Below is a small trained network, with its code and all its weights. Each question gives an input and a class and asks what happens when units are switched off, that is, made to give their printed mean instead of their output.

import numpy as np


def w(rows, s, z=0):
    codes = np.array(rows[::2]) - 128.0
    scale = np.full(codes.shape[1], s)
    scale[-1] = z or s
    return codes * scale


def f(y):
    return np.maximum(y, 0)


def log_softmax(a):
    a = a - a.max(-1, keepdims=True)
    return a - np.log(np.exp(a).sum(-1, keepdims=True))


def net(x, mask):
    res = np.array(x, float).reshape(1, 4) / 4 @ E
    y = f(res @ A[0][:, :-1].T + A[0][:, -1])
    res = res + np.where(mask, y, B[0][:, -1]) @ B[0][:, :-1]
    return log_softmax(res[-1] @ U[:, :-1].T + U[:, -1])


A, B = {}, {}
E = w([
[251,111,149,137],'x0',
[136,234,141,50],'x1',
[115,106,238,92],'x2',
[128,224,144,199],'x3',
],0.012)
A[0] = w([
[151,170,61,165,159],'N1',
[138,201,149,120,154],'N2',
[61,123,147,71,126],'N3',
[7,75,187,177,254],'N4',
[39,146,124,107,172],'N5',
[88,129,134,57,171],'N6',
[95,160,13,163,161],'N7',
[83,192,83,169,150],'N8',
[86,97,118,54,124],'N9',
[177,178,245,116,162],'N10',
[105,188,89,94,109],'N11',
[172,205,123,120,162],'N12',
[80,195,61,149,136],'N13',
[81,175,89,185,158],'N14',
[172,139,180,107,128],'N15',
[87,110,245,143,194],'N16',
[99,219,72,100,133],'N17',
[194,58,84,144,170],'N18',
[198,134,171,126,205],'N19',
[74,111,134,80,138],'N20',
[131,119,176,53,156],'N21',
[90,74,102,65,194],'N22',
],0.014,0.0079)
B[0] = w([
[187,140,111,180,200],'N1',
[127,170,144,89,201],'N2',
[90,90,80,76,187],'N3',
[31,44,104,151,248],'N4',
[69,131,125,135,202],'N5',
[96,196,108,65,192],'N6',
[173,152,91,188,220],'N7',
[114,166,147,223,202],'N8',
[60,218,60,25,183],'N9',
[140,143,238,62,237],'N10',
[127,160,112,115,184],'N11',
[172,213,152,128,208],'N12',
[104,186,121,202,204],'N13',
[107,135,132,202,197],'N14',
[172,130,190,86,180],'N15',
[79,80,159,80,221],'N16',
[154,151,135,153,214],'N17',
[247,24,81,85,209],'N18',
[213,79,199,56,207],'N19',
[5,187,86,58,178],'N20',
[123,184,139,36,199],'N21',
[105,128,2,48,202],'N22',
],0.0088,0.016)
U = w([
[108,86,232,136,180],'0',
[198,24,52,146,229],'1',
[150,201,148,227,210],'2',
[180,171,229,123,36],'3',
[38,122,161,180,114],'4',
[67,150,33,91,94],'5',
[105,103,104,255,1],'6',
],0.0096,0.0021)

Each question gives the input, the list of numbers given to net, and the class t.
The units are the neurons (one row each of A and B). Each row of codes is followed by its name. A weight is (code - 128) times the scale printed after its matrix; where a second scale follows, it is the last column's (A, B and U).
mask holds one flag per neuron, in row order. A switched-off neuron (its flag False) gives its mean, the last column of its row in B, instead of its output. The means were averaged over made-up inputs and are rounded, as every weight is.
A unit's drop is (log p(t) with every unit on - log p(t) with that unit switched off) / (log p(t) with every unit on - log p(t) with every unit switched off).
The circuit of an input: a set's keep is (log p(t) with only the set's units on - log p(t) with every unit switched off) / (log p(t) with every unit on - log p(t) with every unit switched off). Starting from the 12 units with the biggest drops (on a tie, the unit counted first), units are removed one at a time, each time the one whose removal leaves the highest keep (on an exact tie, the one counted first), for as long as the keep stays at least 0.8.
units of the circuit, in order: the units of the circuit, biggest drop first
k most important neurons: the k neurons with the biggest drops, biggest first
drop when u is switched off: that unit's drop, to one decimal
input [7,8,-7,2], class 3: units of the circuit, in order => [N19]
input [7,-4,8,4], class 0: 2 most important neurons => [N16 N12]
input [2,-8,-2,6], class 6: 4 most important neurons => [N22 N14 N19 N3]
input [5,-5,2,5], class 0: 2 most important neurons => [N22 N7]
input [3,-1,6,-1], class 0: units of the circuit, in order => [N16 N12]
input [5,-1,5,-7], class 1: 4 most important neurons => [N18 N22 N12 N2]
input [1,2,7,-2], class 0: 3 most important neurons => [N10 N16 N12]
input [8,-5,-1,3], class 1: drop when N18 is switched off => 0.6
input [8,6,-6,1], class 3: drop when N8 is switched off => 0.0
input [-8,2,4,4], class 4: drop when N22 is switched off => 0.3
